Here is a tiny trained network, its code and every weight. The questions are about switching its units off for an input and a target symbol, where a switched-off unit gives its printed mean instead of its output.

import numpy as np


def w(rows, s, z=0):
    codes = np.array(rows[::2]) - 128.0
    scale = np.full(codes.shape[1], s)
    scale[-1] = z or s
    return codes * scale


def norm(h):
    return h / np.sqrt((h * h).mean(-1, keepdims=True) + 1e-5)


def f(y):
    return y / 2 * (1 + np.tanh(0.7978845608 * (y + 0.044715 * y**3)))


def softmax(a):
    e = np.exp(a - a.max(-1, keepdims=True))
    return e / e.sum(-1, keepdims=True)


def log_softmax(a):
    a = a - a.max(-1, keepdims=True)
    return a - np.log(np.exp(a).sum(-1, keepdims=True))


def net(x, mask):
    ids = ['αβγδεζηλμξπσφψω'.index(c) for c in x.split()]
    T = len(ids)
    res = E[ids] + P[:T]
    u = 0
    for l in range(2):
        q, k, v = (norm(res) @ M[l].T for M in (Q, K, V))
        z = softmax(np.where(np.tri(T) > 0, q @ k.T / 3**0.5, -1e9)) @ v
        res = res + np.where(mask[u], z, O[l][:, -1]) @ O[l][:, :-1]
        u += 1
        y = f(norm(res) @ A[l][:, :-1].T + A[l][:, -1])
        res = res + np.where(mask[u : u + 8], y, B[l][:, -1]) @ B[l][:, :-1]
        u += 8
    return log_softmax(norm(res)[-1] @ U[:, :-1].T + U[:, -1])


Q, K, V, O, A, B = {}, {}, {}, {}, {}, {}
E = w([
[46,171,241,126],'α',
[167,110,75,129],'β',
[61,53,104,76],'γ',
[194,70,254,144],'δ',
[223,54,133,88],'ε',
[92,131,124,187],'ζ',
[150,60,144,173],'η',
[124,112,110,180],'λ',
[105,126,69,165],'μ',
[91,95,126,209],'ξ',
[141,171,145,47],'π',
[179,107,188,71],'σ',
[199,88,144,134],'φ',
[114,117,204,118],'ψ',
[148,142,89,84],'ω',
],0.019)
P = w([
[254,101,64,126],'0',
[255,88,73,124],'1',
[254,86,78,122],'2',
[251,89,82,122],'3',
[251,89,83,119],'4',
[252,89,76,123],'5',
[249,91,73,121],'6',
[250,87,73,131],'7',
[253,87,69,130],'8',
],0.0041)
Q[0] = w([
[191,13,41,178],'L0H0',
[126,86,71,120],'L0H0',
[253,91,56,149],'L0H0',
],0.0078)
K[0] = w([
[80,2,100,107],'L0H0',
[119,129,160,128],'L0H0',
[63,95,74,32],'L0H0',
],0.012)
V[0] = w([
[136,105,2,148],'L0H0',
[203,241,198,167],'L0H0',
[82,34,35,107],'L0H0',
],0.0054)
O[0] = w([
[106,139,84,129,252],'L0H0',
[166,186,11,159,33],'L0H0',
[185,147,118,139,252],'L0H0',
],0.011,0.0017)
A[0] = w([
[113,162,27,150,71],'L0N0',
[60,153,84,237,52],'L0N1',
[109,37,120,121,62],'L0N2',
[112,51,74,107,211],'L0N3',
[70,86,69,51,70],'L0N4',
[254,157,86,197,4],'L0N5',
[254,116,87,202,160],'L0N6',
[41,123,172,124,189],'L0N7',
],0.0082,0.0022)
B[0] = w([
[110,126,10,43,156],'L0N0',
[14,168,40,173,169],'L0N1',
[33,82,196,52,145],'L0N2',
[152,2,54,204,177],'L0N3',
[180,135,152,28,131],'L0N4',
[237,201,165,155,194],'L0N5',
[205,94,135,185,254],'L0N6',
[126,106,66,62,136],'L0N7',
],0.006)
Q[1] = w([
[107,193,92,234],'L1H0',
[138,148,247,127],'L1H0',
[78,151,102,166],'L1H0',
],0.011)
K[1] = w([
[121,184,131,251],'L1H0',
[36,89,140,107],'L1H0',
[132,149,155,179],'L1H0',
],0.013)
V[1] = w([
[184,252,98,185],'L1H0',
[190,119,57,32],'L1H0',
[29,3,151,106],'L1H0',
],0.0053)
O[1] = w([
[254,216,179,182,114],'L1H0',
[23,81,186,164,251],'L1H0',
[58,132,166,203,85],'L1H0',
],0.007,0.0026)
A[1] = w([
[230,111,164,111,99],'L1N0',
[150,178,133,94,4],'L1N1',
[103,244,156,78,68],'L1N2',
[35,101,180,120,152],'L1N3',
[85,115,126,112,194],'L1N4',
[90,248,45,178,203],'L1N5',
[194,191,117,139,86],'L1N6',
[169,205,145,169,107],'L1N7',
],0.013,0.0042)
B[1] = w([
[55,173,124,81,254],'L1N0',
[140,138,91,115,135],'L1N1',
[141,168,137,249,184],'L1N2',
[70,47,165,89,206],'L1N3',
[156,65,168,143,154],'L1N4',
[59,99,166,61,208],'L1N5',
[81,115,127,154,191],'L1N6',
[94,215,149,153,161],'L1N7',
],0.011,0.0066)
U = w([
[91,115,204,201,173],'α',
[198,117,53,155,217],'β',
[123,116,131,136,217],'γ',
[174,155,249,104,3],'δ',
[216,93,141,65,119],'ε',
[9,149,106,110,10],'ζ',
[192,74,154,221,136],'η',
[111,140,82,252,35],'λ',
[95,81,18,141,49],'μ',
[91,80,86,240,6],'ξ',
[108,219,152,137,230],'π',
[119,162,172,32,70],'σ',
[226,154,179,170,106],'φ',
[104,66,168,93,217],'ψ',
[126,144,77,47,114],'ω',
],0.022,0.0042)

Each question gives the input, a string of symbols that net reads in full, and the target symbol t.
The units are the heads (3 rows each of Q, K, V and O) and the neurons (one row each of A and B). Each row of codes is followed by its name. A weight is (code - 128) times the scale printed after its matrix; where a second scale follows, it is the last column's (O, A, B and U).
mask holds one flag per unit, layer by layer, with each layer's heads first. A switched-off unit (its flag False) gives its mean, the last column of its rows in O or B, instead of its output. The means were averaged over made-up inputs and are rounded, as every weight is.
A unit's drop is (log p(t) with every unit on - log p(t) with that unit switched off) / (log p(t) with every unit on - log p(t) with every unit switched off).
The circuit of an input: a set's keep is (log p(t) with only the set's units on - log p(t) with every unit switched off) / (log p(t) with every unit on - log p(t) with every unit switched off). Starting from the 12 units with the biggest drops (on a tie, the unit counted first), units are removed one at a time, each time the one whose removal leaves the highest keep (on an exact tie, the one counted first), for as long as the keep stays at least 0.8.
circuit, biggest first: the units of the circuit, biggest drop first
unit that matters most: the unit with the biggest drop
k most important neurons: the k neurons with the biggest drops, biggest first
top k neurons in layer l: the k neurons of layer l with the biggest drops, biggest first
drop of u: that unit's drop, to one decimal
input ζ ζ π ζ ψ ζ π φ δ, target δ: unit that matters most : L1N0
input γ π β π, target α: top 4 neurons in layer 0 : L0N3; L0N6; L0N2; L0N7
input α ψ γ ξ, target ψ: circuit, biggest first : L0H0; L1N3; L1N2
input η π ε φ, target φ: circuit, biggest first : L1N5; L1N3; L1N0
input ω φ π ψ δ π γ π λ, target ψ: circuit, biggest first : L0H0; L1N2
input ζ η ζ, target ζ: circuit, biggest first : L1N5; L0N1
input ζ μ μ ε ζ ζ γ δ π, target ψ: 4 most important neurons : L0N5; L1N3; L0N4; L0N1
input φ β η γ μ δ ω α, target ψ: circuit, biggest first : L1N3; L0N7
input π φ ζ β γ η, target ψ: 2 most important neurons : L1N3; L1N2
input ζ α π π α π η, target η: 2 most important neurons : L1N3; L1N5
input η σ ζ ξ β σ, target σ: 2 most important neurons : L1N0; L1N3
input π γ ζ β π π, target η: top 3 neurons in layer 1 : L1N2; L1N0; L1N5
input π ε δ φ δ ζ ζ σ, target σ: 2 most important neurons : L1N0; L1N2
input π π φ, target φ: unit that matters most : L0N6
input γ μ σ π ω π φ π, target η: drop of L0H0 : 0.3
input μ π ε γ β π α π ω, target ψ: drop of L1H0 : 0.8
input α α μ β, target β: drop of L1N1 : 0.0
